(in the rows, 128 means zero)
Each row has two labels, one from each of two sets.
[123 124 109 102 135 146 130 132 119 134 125 132 158 132 135 117 150 149
 115 120 112 112 150 144 107 112 146 126 144 145 178 113 131 157 136  78
 138 129  97 126 160 166  96 148 155 160 116 113 169 131] : J & (57)
[128 120 130 127 132 130 132 142 131 111 120 102 108 138 140 102 148 155
 119  98 112 126 125 132 112 117 136 166 119 136 129 129 132 134 134  80
 132 126 123 136 171  89  88 143  92 143 122 110 168 125] : E & (58)
[136 140 161  78 149  79 124 138 114 120 114 108 137 109 145 146 149 132
 124 106 158 128 110 119  99 131  92 226 134 116 111 142 130 134 131  76
 134 149 117 124 144  65  93 144 153 126 124 126 152  95] : M & (58)
[ 79 105 185 101 155  70 117 165 130  97 123  60 143 100 141 109 126 126
 132  86 154 132 120 105 104 154  58 204 133  79  49 145 135 148 152 130
 125 141 189 121  84  31  92 142 111 116 135 111 100  74] : M & (58)
[ 97 145 113  96 128 137 144 111 119 147 137 165 153 144 126 122 147 164
 111 136 129 125 162 123 139 116 194 146 131 140 170 130 129 131 125  65
  97 116  81 143 135 212  87 144 151 132 123 123 182 122] : J & (57)
[107 125 156  96 137 103 131 152 123 125 114 156 174 125 142 118 122 143
 128 117 161 129 129 117 119 147 146 175 149 130 131 117 143 157 142 102
 126 141 125 130 122 197  69 141 180 122 110 119 166  85] : M & (57)
[127  95 142  75 120 146 128 118 113 155 123 149 135 145 109 106 140 178
 125 140 106 111 142 135 144 129 182 135 137 143 178 123 123 148 129  71
 127 131  96 119 144 144 111 140 144 128 131 111 175 137] : M & (57)
[104 121 123  57 139 189 129  76 103 191 139 102 118 150 112 115 154 200
 125 143  80  95 139 148 151 115 149 197 123 126 161 139 128 124 108  23
 148 126  96 125 145  85 115 150  96 153 138 110 161 152] : M & (58)
[ 88 163 126 115 122 119 140 114 135 132 128 126 118 125 144 120 130 130
 106 133 134 126 130 111 109 119 124 179 125 135 120 168 134 110 116  84
 130 140 104 132 155 128  93 151 107 130 123 141 153  86] : E & (58)
[153 148 120 169 118 100 139 129 123 125 111 143 203 131  97 117 136 115
 133 120 128 138 134 135 100 124  88 163 132 146 130 124 118 116 135 119
 114 122 141 135 165 252  93 141 163 122 120 126 162 117] : Q & (57)
[125 148 135  82 128 113 121 124 114 134 143 126 139 108 127 123 125 146
 117 143 128 118 105 134 118 129 131 189 128 111 127 143 136 123 120  79
 127 119 105 122 167  86  97 153 120 123 123 116 168 119] : M & (58)
[100 105 132  90 136 123 138 137 126 139 127 125 142 108 134 108 125 163
 118 126 132 132 139 140 142 124 163 135 141 142 145 139 135 140 147  83
 131 173 108 135 147 144 101 148 138 134 126 103 169 122] : J & (57)
[147 148 129  83 126 134 102 153 109 147 143 110 116 154 136 120 145 169
 127 128  95 119 118 134 119 116 138 190 131 116 163 119 136 130 120  76
 137 132 130 119 140  27 110 141 105 148 134 114 156 142] : M & (58)
[143 139 105 196 136 133 126 134 130 134 119 126 185 154 100 112 129 140
 124 126 114 113 145 154 115 124 146 101 131 164 138 132 124 121 123 130
 130 118 152 124 164 241  93 128 110 130 131 117 146 135] : Q & (57)
[142 111 148 143 141  94 108 154 138  74 110 133 170 130 141  96 139 131
 116  90 130 134 143 117 110 128 165 131 147 137 128 117 117 171 142 128
 129 131 140 140 184 163  70 143 140 125 141 106 168  98] : E & (57)
[100  99 129  90 129 131 129 123 117 133 117 139 135 138 134 102 170 159
 133 130 114 112 139 137 140 120 180 138 138 128 161 121 122 132 132  82
 130 149 100 117 132 141 101 135 134 136 118 113 163 130] : E & (57)
[134 125 125 122 123 112 107 143 123 100 130  98 101 128 139 102 136 148
 110 111 114 133 125 127 100 118 138 168 119 102 131 129 135 132 133  87
 142  97 188 130 177  56  97 146  96 138 139 100 166 120] : E & (58)
[ 91 121 115  87 140 142 147 105 123 154 127 178 152 148  85 118 141 152
 131 162 118 116 149 126 159 112 182 137 135 125 165 115 153 133 157  71
 129 147  74 124 126 194 102 148 170 130 120 131 173 128] : M & (57)
[141 117 147  83 149 109 164 131 112 119 114 145 167 131 115 114 148 172
 133 123 129 129 147 119 116 120 142 163 142 114 163  94 129 174 133  86
 126 135 140 115 126 106  76 147 158 146 130 108 174 117] : M & (57)
[ 95 138 135  61 144 125 132 126 105 166 130 155 130 141 130 123 146 164
 109 146 106 120 120 126 130 127 131 194 137 103 148 135 122 125 111  62
 135 124 118 122 149  93  92 156 115 137 127 124 166 119] : M & (58)
[123 122 120 105 137 120 106 116 111 124 133 107  89 143 135 108 145 168
 112 118 106 130 127 133 111 122 134 181 152 129 182 137 130 113 126  53
 137 105 140 139 177  94  94 142  79 147 136 114 166 116] : E & (58)
[148 106 128  95 145 125 106 137 106 140 132  88 142 138 122  93 153 188
 128 107  79 128 138 147  97 138 136 182 127 130 151 112 124 149 128  44
 154 129 134 132 161  57  69 153  83 148 138  99 174 147] : J & (58)
